Here is a tiny trained network, its code and every weight. The questions are about switching its units off for an input and a class, where a switched-off unit gives its printed mean instead of its output.

import numpy as np


def w(rows, s, z=0):
    codes = np.array(rows[::2]) - 128.0
    scale = np.full(codes.shape[1], s)
    scale[-1] = z or s
    return codes * scale


def norm(h):
    return h / np.sqrt((h * h).mean(-1, keepdims=True) + 1e-5)


def f(y):
    return y / 2 * (1 + np.tanh(0.7978845608 * (y + 0.044715 * y**3)))


def log_softmax(a):
    a = a - a.max(-1, keepdims=True)
    return a - np.log(np.exp(a).sum(-1, keepdims=True))


def net(x, mask):
    res = np.array(x, float).reshape(1, 6) / 4 @ E
    u = 0
    for l in range(3):
        y = f(norm(res) @ A[l][:, :-1].T + A[l][:, -1])
        res = res + np.where(mask[u : u + 9], y, B[l][:, -1]) @ B[l][:, :-1]
        u += 9
    return log_softmax(norm(res)[-1] @ U[:, :-1].T + U[:, -1])


A, B = {}, {}
E = w([
[128,139,149,125,121,151,98,126,126,99,134],'x0',
[89,149,193,74,127,63,160,178,163,123,190],'x1',
[109,126,189,232,213,110,100,37,159,180,211],'x2',
[87,183,48,141,211,20,75,117,122,23,80],'x3',
[132,136,158,119,121,122,123,106,138,128,100],'x4',
[30,219,62,88,101,178,12,151,251,234,103],'x5',
],0.011)
A[0] = w([
[132,109,160,175,179,126,90,66,133,165,191,45],'L0N1',
[143,108,205,115,76,225,165,136,137,195,157,13],'L0N2',
[122,54,187,99,114,219,170,164,110,191,177,31],'L0N3',
[164,138,103,46,51,171,171,211,86,135,52,50],'L0N4',
[127,88,176,140,96,169,165,98,102,120,132,76],'L0N5',
[162,164,189,200,172,133,90,64,146,225,217,59],'L0N6',
[63,162,239,31,122,55,182,208,179,133,241,5],'L0N7',
[94,149,125,89,100,196,79,149,145,241,141,129],'L0N8',
[209,94,49,254,110,223,64,87,54,193,3,6],'L0N9',
],0.0091,0.012)
B[0] = w([
[65,112,98,138,114,162,190,175,126,49,91,163],'L0N1',
[204,122,54,206,89,60,112,114,169,147,83,173],'L0N2',
[215,115,80,195,38,81,82,119,165,136,105,176],'L0N3',
[53,73,156,154,118,167,168,179,154,58,68,196],'L0N4',
[159,114,133,153,101,104,138,143,113,134,172,154],'L0N5',
[58,92,149,162,116,158,184,192,160,73,78,213],'L0N6',
[146,144,99,16,137,103,184,54,209,47,248,186],'L0N7',
[102,133,123,107,107,136,94,116,77,196,128,254],'L0N8',
[146,186,118,8,129,126,177,34,220,34,239,192],'L0N9',
],0.013,0.0087)
A[1] = w([
[147,185,92,142,197,61,89,151,116,80,112,47],'L1N1',
[92,124,161,219,177,147,153,95,156,151,161,66],'L1N2',
[201,63,157,119,123,148,195,149,55,84,156,68],'L1N3',
[126,117,142,88,110,181,117,219,114,75,83,3],'L1N4',
[212,127,183,141,122,108,193,109,68,107,193,87],'L1N5',
[191,119,132,142,128,253,152,75,143,162,113,91],'L1N6',
[109,160,134,103,157,166,82,165,106,229,148,28],'L1N7',
[178,80,192,155,130,95,147,161,18,153,130,61],'L1N8',
[132,130,196,194,174,139,112,58,116,173,202,87],'L1N9',
],0.012,0.0057)
B[1] = w([
[254,92,125,199,19,84,121,96,136,121,146,190],'L1N1',
[92,37,91,82,57,155,240,206,86,44,99,177],'L1N2',
[111,205,112,135,206,208,98,131,118,190,78,254],'L1N3',
[95,87,147,134,132,114,206,162,119,98,150,191],'L1N4',
[97,188,145,78,185,173,81,86,154,221,78,246],'L1N5',
[200,142,138,119,115,36,123,121,123,88,158,173],'L1N6',
[123,172,126,164,194,209,93,112,95,190,113,176],'L1N7',
[84,109,140,143,157,153,50,89,93,219,109,184],'L1N8',
[57,83,130,105,95,156,131,185,143,96,156,150],'L1N9',
],0.011,0.007)
A[2] = w([
[156,109,164,92,181,128,123,114,92,94,147,59],'L2N1',
[83,159,87,79,86,142,92,138,147,190,179,116],'L2N2',
[87,154,131,145,158,86,102,146,136,101,137,61],'L2N3',
[157,119,134,161,95,10,62,128,93,93,126,53],'L2N4',
[73,103,170,144,108,138,142,193,122,80,100,22],'L2N5',
[124,90,116,103,122,159,144,191,111,85,89,3],'L2N6',
[109,149,87,146,120,205,92,85,85,111,104,80],'L2N7',
[80,140,143,103,138,130,82,105,122,167,60,122],'L2N8',
[180,102,197,128,76,169,159,171,114,201,170,78],'L2N9',
],0.012,0.0057)
B[2] = w([
[89,165,163,124,193,107,149,90,99,173,214,133],'L2N1',
[182,131,215,158,228,133,138,85,26,111,105,255],'L2N2',
[148,67,109,137,103,194,182,123,153,104,124,132],'L2N3',
[223,152,54,219,74,152,106,140,185,224,148,176],'L2N4',
[109,25,115,157,107,153,175,161,80,117,83,212],'L2N5',
[88,59,158,160,115,142,166,119,142,73,174,187],'L2N6',
[133,131,164,70,173,72,102,159,104,86,150,203],'L2N7',
[77,138,148,171,183,104,135,153,89,143,155,223],'L2N8',
[172,109,81,201,131,2,112,156,167,92,167,165],'L2N9',
],0.0091,0.0072)
U = w([
[42,53,136,177,106,164,218,210,111,82,71,255],'0',
[95,180,174,157,222,168,56,127,53,238,88,118],'1',
[250,121,100,235,9,94,96,122,159,198,104,37],'2',
[145,165,118,15,152,117,169,52,177,70,232,167],'3',
],0.015,0.00088)

Each question gives the input, the list of numbers given to net, and the class t.
The units are the neurons (one row each of A and B). Each row of codes is followed by its name. A weight is (code - 128) times the scale printed after its matrix; where a second scale follows, it is the last column's (A, B and U).
mask holds one flag per neuron, layer by layer. A switched-off neuron (its flag False) gives its mean, the last column of its row in B, instead of its output. The means were averaged over made-up inputs and are rounded, as every weight is.
A unit's drop is (log p(t) with every unit on - log p(t) with that unit switched off) / (log p(t) with every unit on - log p(t) with every unit switched off).
The circuit of an input: a set's keep is (log p(t) with only the set's units on - log p(t) with every unit switched off) / (log p(t) with every unit on - log p(t) with every unit switched off). Starting from the 12 units with the biggest drops (on a tie, the unit counted first), units are removed one at a time, each time the one whose removal leaves the highest keep (on an exact tie, the one counted first), for as long as the keep stays at least 0.8.
circuit, biggest first: the units of the circuit, biggest drop first
unit that matters most: the unit with the biggest drop
top k neurons: the k neurons with the biggest drops, biggest first
top k neurons in layer l: the k neurons of layer l with the biggest drops, biggest first
drop when u is switched off: that unit's drop, to one decimal
input [-4,-8,8,3,-6,4], class 0: top 2 neurons : L0N6; L1N2
input [3,1,5,0,3,-6], class 1: top neuron : L1N3
input [-7,7,7,1,5,7], class 0: top 2 neurons in layer 0 : L0N6; L0N9
input [5,-7,-6,0,-3,2], class 3: top 2 neurons : L0N9; L0N6
input [-8,3,0,0,4,-3], class 1: top 2 neurons : L1N5; L0N9
input [-6,7,7,-7,-4,6], class 0: top 3 neurons in layer 0 : L0N6; L0N9; L0N1
input [-5,-7,-6,3,-4,0], class 3: top 2 neurons in layer 0 : L0N9; L0N6
input [8,-1,5,6,-2,-4], class 2: top 3 neurons : L1N1; L2N4; L0N4
input [-8,-4,-5,6,2,-2], class 2: circuit, biggest first : L1N1; L0N6
input [7,-6,5,-1,-3,-6], class 1: top 2 neurons : L1N3; L1N5
input [6,1,-2,-8,-1,6], class 2: top 2 neurons : L0N2; L0N3
input [8,-8,-6,-6,1,7], class 3: top 3 neurons : L0N9; L1N6; L1N3
input [2,-1,-4,-7,3,5], class 2: top 2 neurons : L0N2; L0N3
input [-3,-8,-3,6,-6,5], class 3: circuit, biggest first : L0N9
input [2,8,6,8,-7,-2], class 2: top 3 neurons : L1N1; L2N4; L0N9
input [-1,5,-3,-7,0,8], class 1: top 2 neurons : L0N8; L2N2
input [3,3,2,-6,-6,5], class 2: top 2 neurons : L0N3; L0N2
input [3,-7,-6,0,0,0], class 3: top 2 neurons : L0N9; L0N6
input [3,-7,-4,-5,7,0], class 3: drop when L0N9 is switched off : 1.5
input [2,1,8,1,8,-3], class 0: drop when L0N8 is switched off : 0.0
input [2,-6,1,7,-2,2], class 2: unit that matters most : L1N1
input [1,-7,1,-2,-3,-3], class 3: drop when L0N9 is switched off : 1.5
